Below is a small trained network, with its code and all its weights. Each question gives an input and a target symbol and asks what happens when units are switched off, that is, made to give their printed mean instead of their output.

import numpy as np


def w(rows, s, z=0):
    codes = np.array(rows[::2]) - 128.0
    scale = np.full(codes.shape[1], s)
    scale[-1] = z or s
    return codes * scale


def norm(h):
    return h / np.sqrt((h * h).mean(-1, keepdims=True) + 1e-5)


def f(y):
    return np.maximum(y, 0)


def softmax(a):
    e = np.exp(a - a.max(-1, keepdims=True))
    return e / e.sum(-1, keepdims=True)


def log_softmax(a):
    a = a - a.max(-1, keepdims=True)
    return a - np.log(np.exp(a).sum(-1, keepdims=True))


def net(x, mask):
    ids = ['βγδηθμξπστφψω'.index(c) for c in x.split()]
    T = len(ids)
    res = E[ids] + P[:T]
    r = norm(res)
    for j in range(2):
        rows = slice(3 * j, 3 * j + 3)
        q, k, v = (r @ M[0][rows].T for M in (Q, K, V))
        z = softmax(np.where(np.tri(T) > 0, q @ k.T / 3**0.5, -1e9)) @ v
        o = O[0][rows]
        res = res + np.where(mask[j], z, o[:, -1]) @ o[:, :-1]
    y = f(norm(res) @ A[0][:, :-1].T + A[0][:, -1])
    res = res + np.where(mask[2:14], y, B[0][:, -1]) @ B[0][:, :-1]
    return log_softmax(norm(res)[-1] @ U[:, :-1].T + U[:, -1])


Q, K, V, O, A, B = {}, {}, {}, {}, {}, {}
E = w([
[108,135,70,118],'β',
[119,207,126,185],'γ',
[116,159,38,126],'δ',
[159,165,156,33],'η',
[104,91,103,105],'θ',
[124,122,53,144],'μ',
[120,136,113,125],'ξ',
[189,145,118,252],'π',
[134,140,120,134],'σ',
[78,65,129,96],'τ',
[107,140,90,118],'φ',
[222,96,130,163],'ψ',
[98,111,79,107],'ω',
],0.024)
P = w([
[96,74,6,133],'0',
[106,92,25,126],'1',
[111,103,39,121],'2',
[115,111,52,118],'3',
[117,118,65,117],'4',
[120,118,64,119],'5',
],0.012)
Q[0] = w([
[120,115,79,130],'head 1',
[138,135,125,140],'head 1',
[116,131,232,140],'head 1',
[159,142,135,115],'head 2',
[101,52,76,167],'head 2',
[94,87,3,87],'head 2',
],0.02)
K[0] = w([
[109,134,151,54],'head 1',
[152,132,126,143],'head 1',
[82,53,72,251],'head 1',
[103,145,115,121],'head 2',
[159,169,228,182],'head 2',
[174,177,230,113],'head 2',
],0.015)
V[0] = w([
[164,177,163,17],'head 1',
[123,153,190,90],'head 1',
[38,107,111,172],'head 1',
[252,75,161,170],'head 2',
[129,116,102,87],'head 2',
[58,166,156,194],'head 2',
],0.011)
O[0] = w([
[124,51,16,176,90],'head 1',
[100,114,67,110,1],'head 1',
[169,172,228,119,178],'head 1',
[217,152,142,110,143],'head 2',
[106,94,176,176,166],'head 2',
[108,255,174,125,65],'head 2',
],0.0081,0.0061)
A[0] = w([
[131,196,75,147,40],'neuron 1',
[186,143,65,171,185],'neuron 2',
[201,53,178,155,227],'neuron 3',
[135,179,123,206,120],'neuron 4',
[111,181,158,82,152],'neuron 5',
[122,86,138,66,91],'neuron 6',
[109,168,71,126,159],'neuron 7',
[139,92,250,201,88],'neuron 8',
[100,65,176,160,127],'neuron 9',
[129,61,77,117,2],'neuron 10',
[130,62,95,93,28],'neuron 11',
[128,127,167,82,101],'neuron 12',
],0.013,0.006)
B[0] = w([
[126,209,176,183,160],'neuron 1',
[190,83,104,100,255],'neuron 2',
[153,108,56,4,246],'neuron 3',
[50,143,32,194,191],'neuron 4',
[118,108,92,236,193],'neuron 5',
[143,155,108,231,159],'neuron 6',
[142,91,173,71,202],'neuron 7',
[106,182,166,47,207],'neuron 8',
[225,128,172,141,180],'neuron 9',
[135,148,136,254,168],'neuron 10',
[150,162,164,222,165],'neuron 11',
[169,196,83,149,155],'neuron 12',
],0.009,0.0068)
U = w([
[219,201,82,175,61],'β',
[131,153,220,142,223],'γ',
[125,86,90,153,164],'δ',
[228,66,191,206,1],'η',
[46,91,128,48,225],'θ',
[59,95,166,144,205],'μ',
[205,63,99,19,54],'ξ',
[121,86,173,215,167],'π',
[46,206,112,218,98],'σ',
[51,168,38,72,67],'τ',
[145,40,224,92,180],'φ',
[129,55,42,180,137],'ψ',
[91,195,137,5,121],'ω',
],0.013,0.0036)

Each question gives the input, a string of symbols that net reads in full, and the target symbol t.
The units are the heads (3 rows each of Q, K, V and O) and the neurons (one row each of A and B). Each row of codes is followed by its name. A weight is (code - 128) times the scale printed after its matrix; where a second scale follows, it is the last column's (O, A, B and U).
mask holds one flag per unit, heads first, then neurons. A switched-off unit (its flag False) gives its mean, the last column of its rows in O or B, instead of its output. The means were averaged over made-up inputs and are rounded, as every weight is.
A unit's drop is (log p(t) with every unit on - log p(t) with that unit switched off) / (log p(t) with every unit on - log p(t) with every unit switched off).
The circuit of an input: a set's keep is (log p(t) with only the set's units on - log p(t) with every unit switched off) / (log p(t) with every unit on - log p(t) with every unit switched off). Starting from the 12 units with the biggest drops (on a tie, the unit counted first), units are removed one at a time, each time the one whose removal leaves the highest keep (on an exact tie, the one counted first), for as long as the keep stays at least 0.8.
units of the circuit, in order: the units of the circuit, biggest drop first
k most important neurons: the k neurons with the biggest drops, biggest first
drop of u: that unit's drop, to one decimal
input σ β μ γ γ θ, target σ: units of the circuit, in order => [head 2; neuron 3]
input ψ β μ, target ξ: units of the circuit, in order => [head 2; head 1; neuron 3]
input π β τ τ η ξ, target ψ: units of the circuit, in order => [head 1]
input β μ σ ξ, target γ: units of the circuit, in order => [head 2; head 1; neuron 3; neuron 8]
input π β ξ, target β: units of the circuit, in order => [head 2; neuron 5]
input σ ψ τ τ σ φ, target ξ: units of the circuit, in order => [head 2; neuron 3]
input ω π θ, target β: units of the circuit, in order => [head 1; neuron 5; head 2]
input β π σ φ π β, target β: units of the circuit, in order => [head 2; neuron 3]
input ω σ τ τ, target φ: units of the circuit, in order => [head 1; head 2; neuron 9]
input τ τ ω φ σ θ, target η: units of the circuit, in order => [neuron 9; neuron 6; head 1]
input ψ π τ, target β: 3 most important neurons => [neuron 6; neuron 12; neuron 5]
input σ τ δ π μ, target β: 2 most important neurons => [neuron 3; neuron 1]
input β δ φ ξ, target γ: 2 most important neurons => [neuron 3; neuron 9]
input γ β θ γ ξ, target σ: most important neuron => [neuron 5]
input φ ξ ω φ, target μ: 2 most important neurons => [neuron 3; neuron 2]
input π γ θ, target σ: drop of neuron 5 => 0.2
input η ω π ξ θ τ, target ψ: drop of head 1 => 0.8
input ω β ω, target π: drop of neuron 3 => 0.5
input σ τ θ τ, target φ: drop of neuron 2 => 0.1
input ψ π μ δ, target β: most important neuron => [neuron 1]
